Each row has a name. After each piece below comes the name of the row it's from, unless a question asks for something else. Each question is about the rows just above it. Places in a row count from 0.

K257: +0.55  -0.28  -8.85  +1.03
K380: -0.30  -8.85  -3.22  +0.46
K306: +0.04  +0.11  -4.83  -0.23
K292: +2.03  -0.23  +0.11  -4.83
Right after -3.22 comes -> +0.46
find: -0.28  -8.85 -> K257
find: +0.11  -4.83  -0.23 -> K306

K141: -3.20  -0.78  +8.58  -4.70  +0.71  -3.40  +2.21  +3.56  +2.41  +0.24  +0.17  +1.73  +2.31
K306: +2.46  -3.23  -3.65  +1.80  -6.71  -3.66  +2.30  +2.68  +2.36  -7.46  +3.18  +5.36  -1.05
K67: +6.08  +4.29  -4.22  +5.28  -1.29  +3.83  +0.85  +1.13  -2.86  +4.08  +0.58  +3.79  +1.44
K73: -1.05  -2.71  +5.66  -5.67  +6.44  +1.50  -1.66  -3.42  +2.69  +2.25  +0.12  +0.16  +3.12
K333: -3.55  -4.34  -2.51  -7.57  -1.21  -1.23  +2.32  -1.65  -3.50  -4.75  +4.20  +2.26  +1.96
K578: +2.69  +2.22  +0.12  +0.16  +2.20  -0.02  +4.69  -0.19  -2.78  -9.18  +3.68  +1.09  -0.76
Table of tags by key:
+5.28 -> K369
-0.02 -> K807
+1.80 -> K962
-4.70 -> K611
-5.67 -> K473
-0.19 -> K859
+0.16 -> K950
-7.57 -> K976
The tag of K578, keyed by place 3: -> K950
The row with -3.55  -4.34  -2.51  -7.57  -1.21  -1.23  +2.32  -1.65  -3.50  -4.75  +4.20  +2.26  +1.96 is -> K333
find: -1.66  -3.42  +2.69  +2.25  +0.12 -> K73
find: +2.69  +2.25  +0.12  +0.16 -> K73
The row with -1.05  -2.71  +5.66  -5.67  +6.44  +1.50  -1.66  -3.42  +2.69  +2.25  +0.12  +0.16  +3.12 is -> K73

K257: +0.11  -1.32  -3.31  -2.11  -3.69  -0.52  +0.99  +2.93  -3.02  -0.05  -2.10  -4.16  -0.37  -5.09  -5.41  +1.00  +2.38  -0.66  +6.49  -5.97  +5.74
K292: -3.30  -7.19  -1.31  -2.43  -0.90  +1.79  +0.46  +1.82  -1.87  -0.05  -2.10  -4.59  +2.84  +5.40  -4.03  -2.52  -2.52  +2.03  +2.08  -4.24  -1.90
K67: +3.10  +5.07  -0.93  +3.43  -2.93  +0.74  +6.27  +2.65  +6.47  +0.67  +0.98  +1.38  +2.30  +0.68  +7.86  -0.43  +0.42  -0.66  -1.12  +5.02  -0.99
find: -0.52  +0.99  +2.93  -3.02 -> K257
Right after -1.32 comes -> -3.31
What comes right after +1.00 in the named rows? -> +2.38
+0.11  -1.32  -3.31  -2.11  -3.69  -0.52  +0.99  +2.93  -3.02  -0.05  -2.10  -4.16  -0.37  -5.09  -5.41  +1.00  +2.38  -0.66  +6.49  -5.97  +5.74 is in which row? -> K257
What is the next entry after +0.42  -0.66  -1.12  +5.02? -> -0.99
The entry that follows -3.31: -> -2.11

K632: -6.65  +0.45  -0.13  +0.51  +0.29
K306: -0.01  +2.18  -0.27  +0.13  +2.17
K333: +2.18  -0.27  +0.12  -0.59  +0.14
What is the next entry after -6.65  +0.45  -0.13? -> +0.51
Give the next entry after -0.01  +2.18. -> -0.27
The entry that follows +0.13: -> +2.17
What is the next entry after +2.18  -0.27  +0.12? -> -0.59
-6.65  +0.45  -0.13  +0.51  +0.29 is in which row? -> K632
The next entry after +2.18  -0.27  +0.13: -> +2.17
find: -0.01  +2.18  -0.27 -> K306

K141: +0.31  -0.47  -0.61  +0.21  +0.31  +2.27  +4.32  -6.68
K292: +0.31  -0.47  -3.44  -0.60  -0.28  -0.59  +4.32  +3.96
K73: +0.31  -0.47  +2.07  -0.60  -0.28  -2.12  -3.66  -0.60
K380: +0.31  -0.47  -0.74  -0.32  -0.28  +1.33  +4.32  -0.60
K257: +0.31  -0.47  +0.55  -0.60  -4.36  -0.59  +2.55  +1.49
K768: +0.31  +0.34  -2.22  -0.60  +5.44  -0.59  +1.87  -0.60
K306: +0.31  -0.47  -0.80  -0.79  -0.79  -0.82  +4.79  -0.60
K996: +0.31  -0.47  +0.21  -0.61  -0.28  -2.13  +4.32  -0.60
K578: +0.31  -0.47  -0.23  -0.66  -2.67  -1.91  -0.25  -0.60
Give the next entry after +0.31  -0.47  -0.74  -0.32  -0.28. -> +1.33
tags:
+0.30 -> K872
-0.82 -> K787
+0.31 -> K712
-0.81 -> K20
-0.60 -> K825
-0.59 -> K391
-1.91 -> K515
-0.83 -> K874
The tag of K306, keyed by place 5: -> K787
+0.31  -0.47  +2.07  -0.60  -0.28  -2.12  -3.66  -0.60 is in which row? -> K73
Give the next entry after -0.47  -0.61  +0.21. -> +0.31
The entry that follows -2.13: -> +4.32

